Here is a tiny trained network, its code and every weight. The questions are about switching its units off for an input and a target symbol, where a switched-off unit gives its printed mean instead of its output.

import numpy as np


def w(rows, s, z=0):
    codes = np.array(rows[::2]) - 128.0
    scale = np.full(codes.shape[1], s)
    scale[-1] = z or s
    return codes * scale


def norm(h):
    return h / np.sqrt((h * h).mean(-1, keepdims=True) + 1e-5)


def f(y):
    return y / 2 * (1 + np.tanh(0.7978845608 * (y + 0.044715 * y**3)))


def softmax(a):
    e = np.exp(a - a.max(-1, keepdims=True))
    return e / e.sum(-1, keepdims=True)


def log_softmax(a):
    a = a - a.max(-1, keepdims=True)
    return a - np.log(np.exp(a).sum(-1, keepdims=True))


def net(x, mask):
    ids = ['ζηθλσψω'.index(c) for c in x.split()]
    T = len(ids)
    res = E[ids] + P[:T]
    r = norm(res)
    for j in range(2):
        rows = slice(4 * j, 4 * j + 4)
        q, k, v = (r @ M[0][rows].T for M in (Q, K, V))
        z = softmax(np.where(np.tri(T) > 0, q @ k.T / 4**0.5, -1e9)) @ v
        o = O[0][rows]
        res = res + np.where(mask[j], z, o[:, -1]) @ o[:, :-1]
    y = f(norm(res) @ A[0][:, :-1].T + A[0][:, -1])
    res = res + np.where(mask[2:10], y, B[0][:, -1]) @ B[0][:, :-1]
    return log_softmax(norm(res)[-1] @ U[:, :-1].T + U[:, -1])


Q, K, V, O, A, B = {}, {}, {}, {}, {}, {}
E = w([
[1,181,111,132,108],'ζ',
[122,95,144,149,222],'η',
[201,30,106,69,146],'θ',
[132,144,205,95,60],'λ',
[191,154,113,181,93],'σ',
[177,173,174,131,154],'ψ',
[76,74,37,61,143],'ω',
],0.0061)
P = w([
[95,82,178,252,45],'0',
[98,122,156,189,98],'1',
[124,115,136,148,115],'2',
[132,119,116,124,121],'3',
[135,126,102,104,128],'4',
[136,140,87,88,137],'5',
[134,153,77,77,134],'6',
[128,158,66,70,140],'7',
[120,156,67,75,135],'8',
[126,142,81,105,132],'9',
],0.0033)
Q[0] = w([
[172,90,128,7,170],'h0',
[83,164,47,125,248],'h0',
[247,106,14,132,50],'h0',
[154,63,48,21,197],'h0',
[2,200,178,176,50],'h1',
[36,183,131,196,47],'h1',
[92,115,150,73,57],'h1',
[103,99,20,66,156],'h1',
],0.0056)
K[0] = w([
[80,195,119,1,111],'h0',
[205,131,85,55,183],'h0',
[171,183,92,163,18],'h0',
[116,145,84,52,87],'h0',
[135,30,186,168,192],'h1',
[142,70,173,171,186],'h1',
[60,57,133,125,137],'h1',
[149,98,77,61,157],'h1',
],0.0071)
V[0] = w([
[206,143,75,254,76],'h0',
[179,136,110,71,113],'h0',
[164,119,134,146,193],'h0',
[131,127,141,73,172],'h0',
[84,80,108,150,158],'h1',
[96,129,204,134,133],'h1',
[125,167,64,177,145],'h1',
[93,168,181,98,102],'h1',
],0.0058)
O[0] = w([
[183,164,107,92,232,163],'h0',
[199,121,245,184,90,71],'h0',
[110,164,141,252,182,250],'h0',
[23,130,202,234,91,141],'h0',
[79,17,110,144,121,193],'h1',
[30,141,190,207,103,146],'h1',
[111,86,36,56,226,112],'h1',
[24,220,139,143,52,42],'h1',
],0.0035,0.0015)
A[0] = w([
[167,79,94,76,106,186],'n0',
[176,66,172,75,42,122],'n1',
[6,139,131,173,150,178],'n2',
[225,190,111,118,139,2],'n3',
[118,118,240,32,73,208],'n4',
[105,1,63,109,144,255],'n5',
[134,146,239,4,26,83],'n6',
[141,245,132,131,111,115],'n7',
],0.005,0.0014)
B[0] = w([
[50,120,82,90,155,173],'n0',
[152,241,194,170,162,164],'n1',
[178,165,62,75,71,219],'n2',
[71,48,62,38,221,137],'n3',
[121,193,53,249,162,161],'n4',
[31,203,189,117,4,254],'n5',
[204,203,9,246,86,166],'n6',
[48,97,113,37,15,123],'n7',
],0.0035,0.0036)
U = w([
[9,147,36,63,47,125],'ζ',
[20,35,108,254,158,200],'η',
[232,23,230,221,96,152],'θ',
[203,249,122,214,49,158],'λ',
[202,77,24,44,233,213],'σ',
[115,216,210,103,175,4],'ψ',
[139,67,178,108,67,113],'ω',
],0.0056,0.0041)

Each question gives the input, a string of symbols that net reads in full, and the target symbol t.
The units are the heads (4 rows each of Q, K, V and O) and the neurons (one row each of A and B). Each row of codes is followed by its name. A weight is (code - 128) times the scale printed after its matrix; where a second scale follows, it is the last column's (O, A, B and U).
mask holds one flag per unit, heads first, then neurons. A switched-off unit (its flag False) gives its mean, the last column of its rows in O or B, instead of its output. The means were averaged over made-up inputs and are rounded, as every weight is.
A unit's drop is (log p(t) with every unit on - log p(t) with that unit switched off) / (log p(t) with every unit on - log p(t) with every unit switched off).
The circuit of an input: a set's keep is (log p(t) with only the set's units on - log p(t) with every unit switched off) / (log p(t) with every unit on - log p(t) with every unit switched off). Starting from all 10 units, units are removed one at a time, each time the one whose removal leaves the highest keep (on an exact tie, the one counted first), for as long as the keep stays at least 0.8.
units of the circuit, in order: the units of the circuit, biggest drop first
top k neurons: the k neurons with the biggest drops, biggest first
which heads matter: for each layer, one digit per head in row order, 1 if its drop is at least 0.15 and else 0, layers parted by /
drop when u is switched off: that unit's drop, to one decimal
input η η θ θ, target θ: units of the circuit, in order => [h0]
input ω ω ζ η η η θ, target ζ: units of the circuit, in order => [n5, n0]
input θ ψ θ, target θ: which heads matter => 11
input ψ ω θ θ, target ω: units of the circuit, in order => [n5, h0]
input ζ ψ η ψ, target ζ: which heads matter => 11
input η ψ ζ η ψ η θ ψ, target ζ: units of the circuit, in order => [n7, n3]
input ζ θ σ θ θ λ λ ψ λ θ, target λ: which heads matter => 00
input η σ ψ η σ ψ, target σ: which heads matter => 00
input η ω η η η θ θ, target ω: units of the circuit, in order => [h0, n5]
input θ ζ ζ η η ζ ζ η ζ η, target ζ: units of the circuit, in order => [n2, h1, h0]
input θ η ζ ψ ω η λ η, target λ: top 2 neurons => [n2, n3]
input θ η σ, target σ: which heads matter => 10
input θ σ σ ψ, target σ: which heads matter => 00
input η η θ η η η η η, target η: units of the circuit, in order => [h0]
input η θ θ η θ θ η, target θ: units of the circuit, in order => [h0, h1]
input λ ω θ ζ η θ, target ζ: which heads matter => 00
input ψ η η η ζ η, target ζ: drop when n7 is switched off => -0.1
input η θ λ λ θ η λ η, target λ: drop when h1 is switched off => 1.1
input η σ η λ θ θ η θ θ, target λ: drop when h0 is switched off => 1.1
